Below is a small trained network, with its code and all its weights. Each question gives an input and a class and asks what happens when units are switched off, that is, made to give their printed mean instead of their output.

import numpy as np


def w(rows, s, z=0):
    codes = np.array(rows[::2]) - 128.0
    scale = np.full(codes.shape[1], s)
    scale[-1] = z or s
    return codes * scale


def f(y):
    return y / 2 * (1 + np.tanh(0.7978845608 * (y + 0.044715 * y**3)))


def log_softmax(a):
    a = a - a.max(-1, keepdims=True)
    return a - np.log(np.exp(a).sum(-1, keepdims=True))


def net(x, mask):
    res = np.array(x, float).reshape(1, 2) / 4 @ E
    y = f(res @ A[0][:, :-1].T + A[0][:, -1])
    res = res + np.where(mask, y, B[0][:, -1]) @ B[0][:, :-1]
    return log_softmax(res[-1] @ U[:, :-1].T + U[:, -1])


A, B = {}, {}
E = w([
[186,49,39,85,69,150,104,140,144],'x0',
[89,132,166,186,154,198,2,193,160],'x1',
],0.015)
A[0] = w([
[128,170,124,144,111,83,245,78,138,124],'neuron 0',
[132,127,149,117,128,166,239,120,108,248],'neuron 1',
[144,81,117,85,86,128,173,104,111,59],'neuron 2',
[165,133,164,149,67,132,163,162,34,97],'neuron 3',
[167,181,139,100,135,113,187,168,144,110],'neuron 4',
[146,31,107,81,64,146,120,159,99,130],'neuron 5',
[174,12,11,124,115,113,160,118,146,252],'neuron 6',
[113,205,189,172,126,142,131,151,125,253],'neuron 7',
[110,128,159,154,134,130,38,150,124,226],'neuron 8',
[162,38,68,128,94,183,14,163,148,136],'neuron 9',
[162,116,150,99,131,117,160,116,165,166],'neuron 10',
[191,167,129,163,143,88,112,135,76,61],'neuron 11',
[107,222,183,140,187,111,168,119,123,153],'neuron 12',
],0.012,0.0047)
B[0] = w([
[100,115,120,67,154,81,160,100,105,224],'neuron 0',
[54,137,139,98,91,43,108,148,185,198],'neuron 1',
[139,134,101,102,161,210,89,163,107,181],'neuron 2',
[121,145,148,119,126,111,112,121,76,143],'neuron 3',
[150,125,127,81,136,129,178,129,107,159],'neuron 4',
[173,124,154,120,88,139,137,100,140,203],'neuron 5',
[142,163,78,88,44,100,98,127,118,249],'neuron 6',
[96,185,145,174,146,154,141,149,129,210],'neuron 7',
[132,148,106,122,159,124,123,223,130,216],'neuron 8',
[132,2,123,143,124,110,127,131,113,251],'neuron 9',
[119,146,113,103,133,119,108,137,144,157],'neuron 10',
[150,112,123,114,142,131,134,102,110,132],'neuron 11',
[122,133,164,184,117,171,137,66,144,219],'neuron 12',
],0.028,0.02)
U = w([
[106,179,72,2,110,87,88,154,99,131],'0',
[252,51,85,119,25,119,50,177,122,207],'1',
[109,220,169,148,172,181,114,161,172,222],'2',
[182,69,153,131,130,102,124,52,95,8],'3',
[59,120,174,99,160,66,193,75,153,116],'4',
[167,96,121,94,164,133,158,94,112,22],'5',
[188,81,163,58,105,198,209,90,72,3],'6',
[123,53,114,138,194,128,87,247,119,116],'7',
],0.0099,0.0031)

Each question gives the input, the list of numbers given to net, and the class t.
The units are the neurons (one row each of A and B). Each row of codes is followed by its name. A weight is (code - 128) times the scale printed after its matrix; where a second scale follows, it is the last column's (A, B and U).
mask holds one flag per neuron, in row order. A switched-off neuron (its flag False) gives its mean, the last column of its row in B, instead of its output. The means were averaged over made-up inputs and are rounded, as every weight is.
A unit's drop is (log p(t) with every unit on - log p(t) with that unit switched off) / (log p(t) with every unit on - log p(t) with every unit switched off).
The circuit of an input: a set's keep is (log p(t) with only the set's units on - log p(t) with every unit switched off) / (log p(t) with every unit on - log p(t) with every unit switched off). Starting from the 12 units with the biggest drops (on a tie, the unit counted first), units are removed one at a time, each time the one whose removal leaves the highest keep (on an exact tie, the one counted first), for as long as the keep stays at least 0.8.
units of the circuit, in order: the units of the circuit, biggest drop first
top k neurons: the k neurons with the biggest drops, biggest first
drop of u: that unit's drop, to one decimal
input [-8,0], class 2: units of the circuit, in order -> neuron 7
input [4,8], class 7: top 2 neurons -> neuron 6; neuron 8
input [8,-7], class 0: top 2 neurons -> neuron 0; neuron 1
input [6,-5], class 0: top 4 neurons -> neuron 1; neuron 0; neuron 12; neuron 10
input [0,1], class 7: top 3 neurons -> neuron 6; neuron 12; neuron 5
input [7,-6], class 0: top 4 neurons -> neuron 0; neuron 1; neuron 12; neuron 10
input [1,0], class 1: top 3 neurons -> neuron 0; neuron 1; neuron 7
input [-4,8], class 2: top 2 neurons -> neuron 7; neuron 12
input [0,3], class 7: drop of neuron 6 -> 0.1
input [3,7], class 7: drop of neuron 6 -> 0.4
input [-3,8], class 7: drop of neuron 8 -> 1.7
